Below are the code and all the weights of a small trained network. Each question names an input and a target symbol and asks about switching units off, where a switched-off unit gives its printed mean instead of its output.

import numpy as np


def w(rows, s, z=0):
    codes = np.array(rows[::2]) - 128.0
    scale = np.full(codes.shape[1], s)
    scale[-1] = z or s
    return codes * scale


def norm(h):
    return h / np.sqrt((h * h).mean(-1, keepdims=True) + 1e-5)


def f(y):
    return y / 2 * (1 + np.tanh(0.7978845608 * (y + 0.044715 * y**3)))


def softmax(a):
    e = np.exp(a - a.max(-1, keepdims=True))
    return e / e.sum(-1, keepdims=True)


def log_softmax(a):
    a = a - a.max(-1, keepdims=True)
    return a - np.log(np.exp(a).sum(-1, keepdims=True))


def net(x, mask):
    ids = ['αγδεζθμξπστφψ'.index(c) for c in x.split()]
    T = len(ids)
    res = E[ids] + P[:T]
    u = 0
    for l in range(2):
        r = norm(res)
        for j in range(2):
            rows = slice(3 * j, 3 * j + 3)
            q, k, v = (r @ M[l][rows].T for M in (Q, K, V))
            z = softmax(np.where(np.tri(T) > 0, q @ k.T / 3**0.5, -1e9)) @ v
            o = O[l][rows]
            res = res + np.where(mask[u + j], z, o[:, -1]) @ o[:, :-1]
        u += 2
        y = f(norm(res) @ A[l][:, :-1].T + A[l][:, -1])
        res = res + np.where(mask[u : u + 4], y, B[l][:, -1]) @ B[l][:, :-1]
        u += 4
    return log_softmax(norm(res)[-1] @ U[:, :-1].T + U[:, -1])


Q, K, V, O, A, B = {}, {}, {}, {}, {}, {}
E = w([
[141,136,111,105,150,88,174,130,139,109],'α',
[112,122,77,145,98,127,136,120,110,104],'γ',
[145,159,159,59,135,208,101,155,250,188],'δ',
[140,130,101,148,106,136,145,104,86,118],'ε',
[118,109,100,177,111,112,172,123,116,145],'ζ',
[123,127,157,140,101,130,163,104,102,106],'θ',
[136,130,137,153,176,165,132,83,145,133],'μ',
[126,86,86,151,108,141,159,117,122,122],'ξ',
[90,110,122,160,89,126,160,117,140,103],'π',
[101,185,160,135,115,117,129,145,119,163],'σ',
[143,110,120,151,101,132,168,118,104,134],'τ',
[117,94,148,123,126,140,116,187,107,142],'φ',
[136,107,121,130,129,83,88,105,141,159],'ψ',
],0.023)
P = w([
[141,111,107,213,2,114,148,91,94,32],'0',
[134,113,115,195,37,108,132,110,104,54],'1',
[117,109,112,172,59,111,142,107,95,76],'2',
[110,105,113,161,85,115,139,117,107,89],'3',
[94,113,109,146,95,118,142,111,112,103],'4',
[94,112,103,132,110,127,151,124,105,114],'5',
[89,111,107,126,125,117,146,110,119,133],'6',
[79,114,107,109,130,129,146,125,125,134],'7',
[75,109,101,98,154,115,138,133,114,148],'8',
[77,113,105,84,158,121,135,130,131,151],'9',
[78,109,110,71,171,129,124,130,134,156],'10',
[72,120,116,48,190,121,130,137,132,160],'11',
[71,120,111,40,187,128,138,133,134,173],'12',
],0.0082)
Q[0] = w([
[13,91,20,23,85,64,255,61,44,166],'L0H1',
[99,103,202,219,154,174,31,118,104,190],'L0H1',
[39,19,55,143,93,79,214,39,114,146],'L0H1',
[151,125,137,111,89,80,113,155,133,96],'L0H2',
[139,166,156,154,82,79,106,165,122,120],'L0H2',
[98,135,94,113,179,153,149,72,132,157],'L0H2',
],0.0081)
K[0] = w([
[135,162,172,11,202,139,84,167,201,189],'L0H1',
[79,92,106,232,97,102,130,85,29,122],'L0H1',
[147,141,145,1,243,148,95,145,189,222],'L0H1',
[153,118,139,180,111,114,105,116,153,86],'L0H2',
[105,156,127,156,130,95,122,133,117,128],'L0H2',
[119,141,148,110,118,164,139,134,146,140],'L0H2',
],0.0076)
V[0] = w([
[88,170,107,79,79,41,155,221,84,145],'L0H1',
[98,173,131,155,25,234,56,158,148,175],'L0H1',
[105,222,124,140,180,130,180,102,173,92],'L0H1',
[53,110,131,99,192,113,187,112,48,84],'L0H2',
[128,85,118,99,172,136,101,118,104,90],'L0H2',
[15,84,125,177,246,39,151,81,2,159],'L0H2',
],0.0053)
O[0] = w([
[29,119,112,62,40,65,196,156,98,104,183],'L0H1',
[180,183,206,187,56,136,21,227,212,197,6],'L0H1',
[111,234,141,151,212,106,132,140,237,49,173],'L0H1',
[216,144,161,199,21,135,55,181,161,78,177],'L0H2',
[149,124,130,163,106,135,139,105,104,112,121],'L0H2',
[217,164,194,244,49,85,3,113,35,113,169],'L0H2',
],0.0046,0.011)
A[0] = w([
[196,199,103,224,204,240,8,7,92,82,2],'L0N1',
[241,206,183,161,141,229,139,99,130,190,12],'L0N2',
[117,111,80,77,243,78,254,37,70,47,47],'L0N3',
[105,70,127,101,98,181,133,98,213,141,155],'L0N4',
],0.0059,0.0038)
B[0] = w([
[120,160,150,184,209,165,31,149,126,71,139],'L0N1',
[99,90,122,147,177,139,149,104,164,95,130],'L0N2',
[57,130,96,145,127,83,188,95,105,6,248],'L0N3',
[94,157,130,140,153,170,132,120,119,131,126],'L0N4',
],0.012,0.016)
Q[1] = w([
[27,92,160,154,116,166,125,128,171,169],'L1H1',
[8,141,22,100,99,128,123,198,142,146],'L1H1',
[214,111,126,171,93,112,133,124,85,154],'L1H1',
[183,90,134,98,132,203,157,62,140,131],'L1H2',
[148,147,158,120,118,203,121,212,153,161],'L1H2',
[106,94,133,141,43,109,93,129,41,148],'L1H2',
],0.011)
K[1] = w([
[99,125,180,155,167,134,169,161,254,143],'L1H1',
[81,184,78,32,168,122,138,229,156,153],'L1H1',
[102,66,128,159,99,157,113,106,77,210],'L1H1',
[148,86,124,221,100,137,117,107,90,119],'L1H2',
[192,129,126,183,82,198,144,148,172,129],'L1H2',
[115,124,159,38,183,120,94,158,126,208],'L1H2',
],0.011)
V[1] = w([
[166,129,134,109,179,103,169,148,135,137],'L1H1',
[147,185,141,77,124,141,130,153,86,114],'L1H1',
[139,95,209,139,127,143,176,148,173,116],'L1H1',
[146,187,110,178,109,164,166,109,140,100],'L1H2',
[153,178,104,114,104,101,116,2,182,161],'L1H2',
[162,37,87,111,139,135,107,111,178,81],'L1H2',
],0.0088)
O[1] = w([
[82,125,33,171,95,69,166,87,2,72,72],'L1H1',
[52,178,126,146,46,59,78,144,82,103,94],'L1H1',
[122,121,141,63,168,189,157,68,9,154,63],'L1H1',
[95,231,38,27,223,78,180,170,95,154,252],'L1H2',
[237,190,164,77,223,13,169,41,213,222,65],'L1H2',
[196,30,111,25,139,80,88,155,131,33,193],'L1H2',
],0.0054,0.0037)
A[1] = w([
[205,19,185,171,135,12,26,2,156,114,92],'L1N1',
[158,125,133,50,17,115,188,137,69,156,142],'L1N2',
[164,201,229,82,251,81,195,91,114,142,155],'L1N3',
[215,242,100,120,82,111,24,106,3,118,2],'L1N4',
],0.0064,0.007)
B[1] = w([
[35,79,82,92,122,113,45,5,177,214,145],'L1N1',
[116,134,177,94,212,109,72,132,140,129,249],'L1N2',
[118,81,114,156,52,115,70,146,127,67,248],'L1N3',
[254,170,100,87,75,201,129,50,80,122,107],'L1N4',
],0.0098,0.002)
U = w([
[105,54,165,146,28,192,86,191,68,106,128],'α',
[111,153,180,58,109,247,178,124,206,112,122],'γ',
[160,107,184,92,191,99,122,172,36,172,204],'δ',
[233,196,88,121,64,181,118,81,93,121,168],'ε',
[124,158,118,232,216,176,59,138,163,78,55],'ζ',
[182,147,87,121,73,76,72,222,219,95,66],'θ',
[92,146,35,105,162,168,131,169,94,188,51],'μ',
[125,65,124,129,90,91,70,43,161,178,177],'ξ',
[131,190,229,78,91,103,74,111,87,98,2],'π',
[194,82,117,243,153,82,180,165,112,201,176],'σ',
[81,140,75,124,124,69,185,101,83,58,189],'τ',
[222,20,93,144,160,183,184,140,132,134,96],'φ',
[63,255,184,217,57,114,131,124,138,168,49],'ψ',
],0.0061,0.0023)

Each question gives the input, a string of symbols that net reads in full, and the target symbol t.
The units are the heads (3 rows each of Q, K, V and O) and the neurons (one row each of A and B). Each row of codes is followed by its name. A weight is (code - 128) times the scale printed after its matrix; where a second scale follows, it is the last column's (O, A, B and U).
mask holds one flag per unit, layer by layer, with each layer's heads first. A switched-off unit (its flag False) gives its mean, the last column of its rows in O or B, instead of its output. The means were averaged over made-up inputs and are rounded, as every weight is.
A unit's drop is (log p(t) with every unit on - log p(t) with that unit switched off) / (log p(t) with every unit on - log p(t) with every unit switched off).
The circuit of an input: a set's keep is (log p(t) with only the set's units on - log p(t) with every unit switched off) / (log p(t) with every unit on - log p(t) with every unit switched off). Starting from all 12 units, units are removed one at a time, each time the one whose removal leaves the highest keep (on an exact tie, the one counted first), for as long as the keep stays at least 0.8.
circuit, biggest first: the units of the circuit, biggest drop first
unit that matters most: the unit with the biggest drop
top k neurons: the k neurons with the biggest drops, biggest first
k most important neurons of layer l: the k neurons of layer l with the biggest drops, biggest first
heads that matter: for each layer, one digit per head in row order, 1 if its drop is at least 0.15 and else 0, layers parted by /
input α γ π α γ α φ γ ζ π π γ γ, target α: circuit, biggest first -> [L0H1 L0N3 L1H2]
input π γ ε γ π τ, target δ: circuit, biggest first -> [L0H1 L0N3 L1N2]
input α σ π γ ζ, target ψ: heads that matter -> 10 / 01
input ψ ζ γ ξ, target ξ: top 2 neurons -> [L0N3 L1N1]
input γ α γ ζ α ζ φ σ, target ψ: circuit, biggest first -> [L0N3 L1H2]
input γ τ α γ ε ε ζ φ ε, target α: heads that matter -> 10 / 01
input γ γ φ δ τ, target φ: heads that matter -> 11 / 10
input φ γ ζ γ γ μ, target ζ: heads that matter -> 10 / 00
input δ α α α μ α α γ α γ α δ γ, target μ: circuit, biggest first -> [L0H2 L0H1 L0N3 L1H1]
input γ π ε σ ε ζ α α ψ, target ξ: circuit, biggest first -> [L0N3 L1N1 L0H1]
input δ τ γ, target ε: heads that matter -> 11 / 10
input φ α α ε α π α α γ φ φ θ, target α: heads that matter -> 10 / 01
input ε σ φ π τ γ γ ε ε θ τ, target α: unit that matters most -> L0H1
input γ γ α μ π ξ, target ζ: circuit, biggest first -> [L0H1 L0N1]
input γ γ θ, target π: heads that matter -> 10 / 00
input ψ ε τ, target ξ: circuit, biggest first -> [L0H1 L0N3 L1H2 L1N1]
input γ α α π γ γ φ φ ε π, target α: circuit, biggest first -> [L0N3 L0H1]
input π α π γ ε α γ α σ α φ ε, target α: circuit, biggest first -> [L0N3 L1H2 L0H1]
input ζ α ε δ τ μ γ α α α γ α γ, target ε: heads that matter -> 10 / 10
input δ ε α ε σ α α γ α α π γ α, target θ: heads that matter -> 10 / 00
input α ε ε τ α α α ε γ δ α σ, target π: most important neuron of layer 1 -> [L1N2]
input δ α φ, target δ: circuit, biggest first -> [L0N3 L0H1 L1N2 L1H2]
input α ζ γ α ε δ α π ξ, target μ: heads that matter -> 11 / 00
input α α α φ α α γ α α μ, target ζ: unit that matters most -> L0N1
input γ α π α α γ α μ τ, target ζ: circuit, biggest first -> [L0H1 L0N1]
input ε γ α α τ γ φ ε γ α ε ψ ε, target ξ: circuit, biggest first -> [L0N3 L1H2 L0H1 L1N1]
input γ α θ γ ε δ γ ψ γ α α ε ξ, target μ: circuit, biggest first -> [L0H1 L0N3 L0H2 L1H1]
input σ ζ α γ π ψ ζ, target ξ: circuit, biggest first -> [L0H1 L0N3 L1H2 L1N1]
input α μ ψ, target ξ: top neuron -> [L1N1]
input π ε α ε γ ψ τ α φ γ, target α: circuit, biggest first -> [L0N3 L0H1 L1H2]
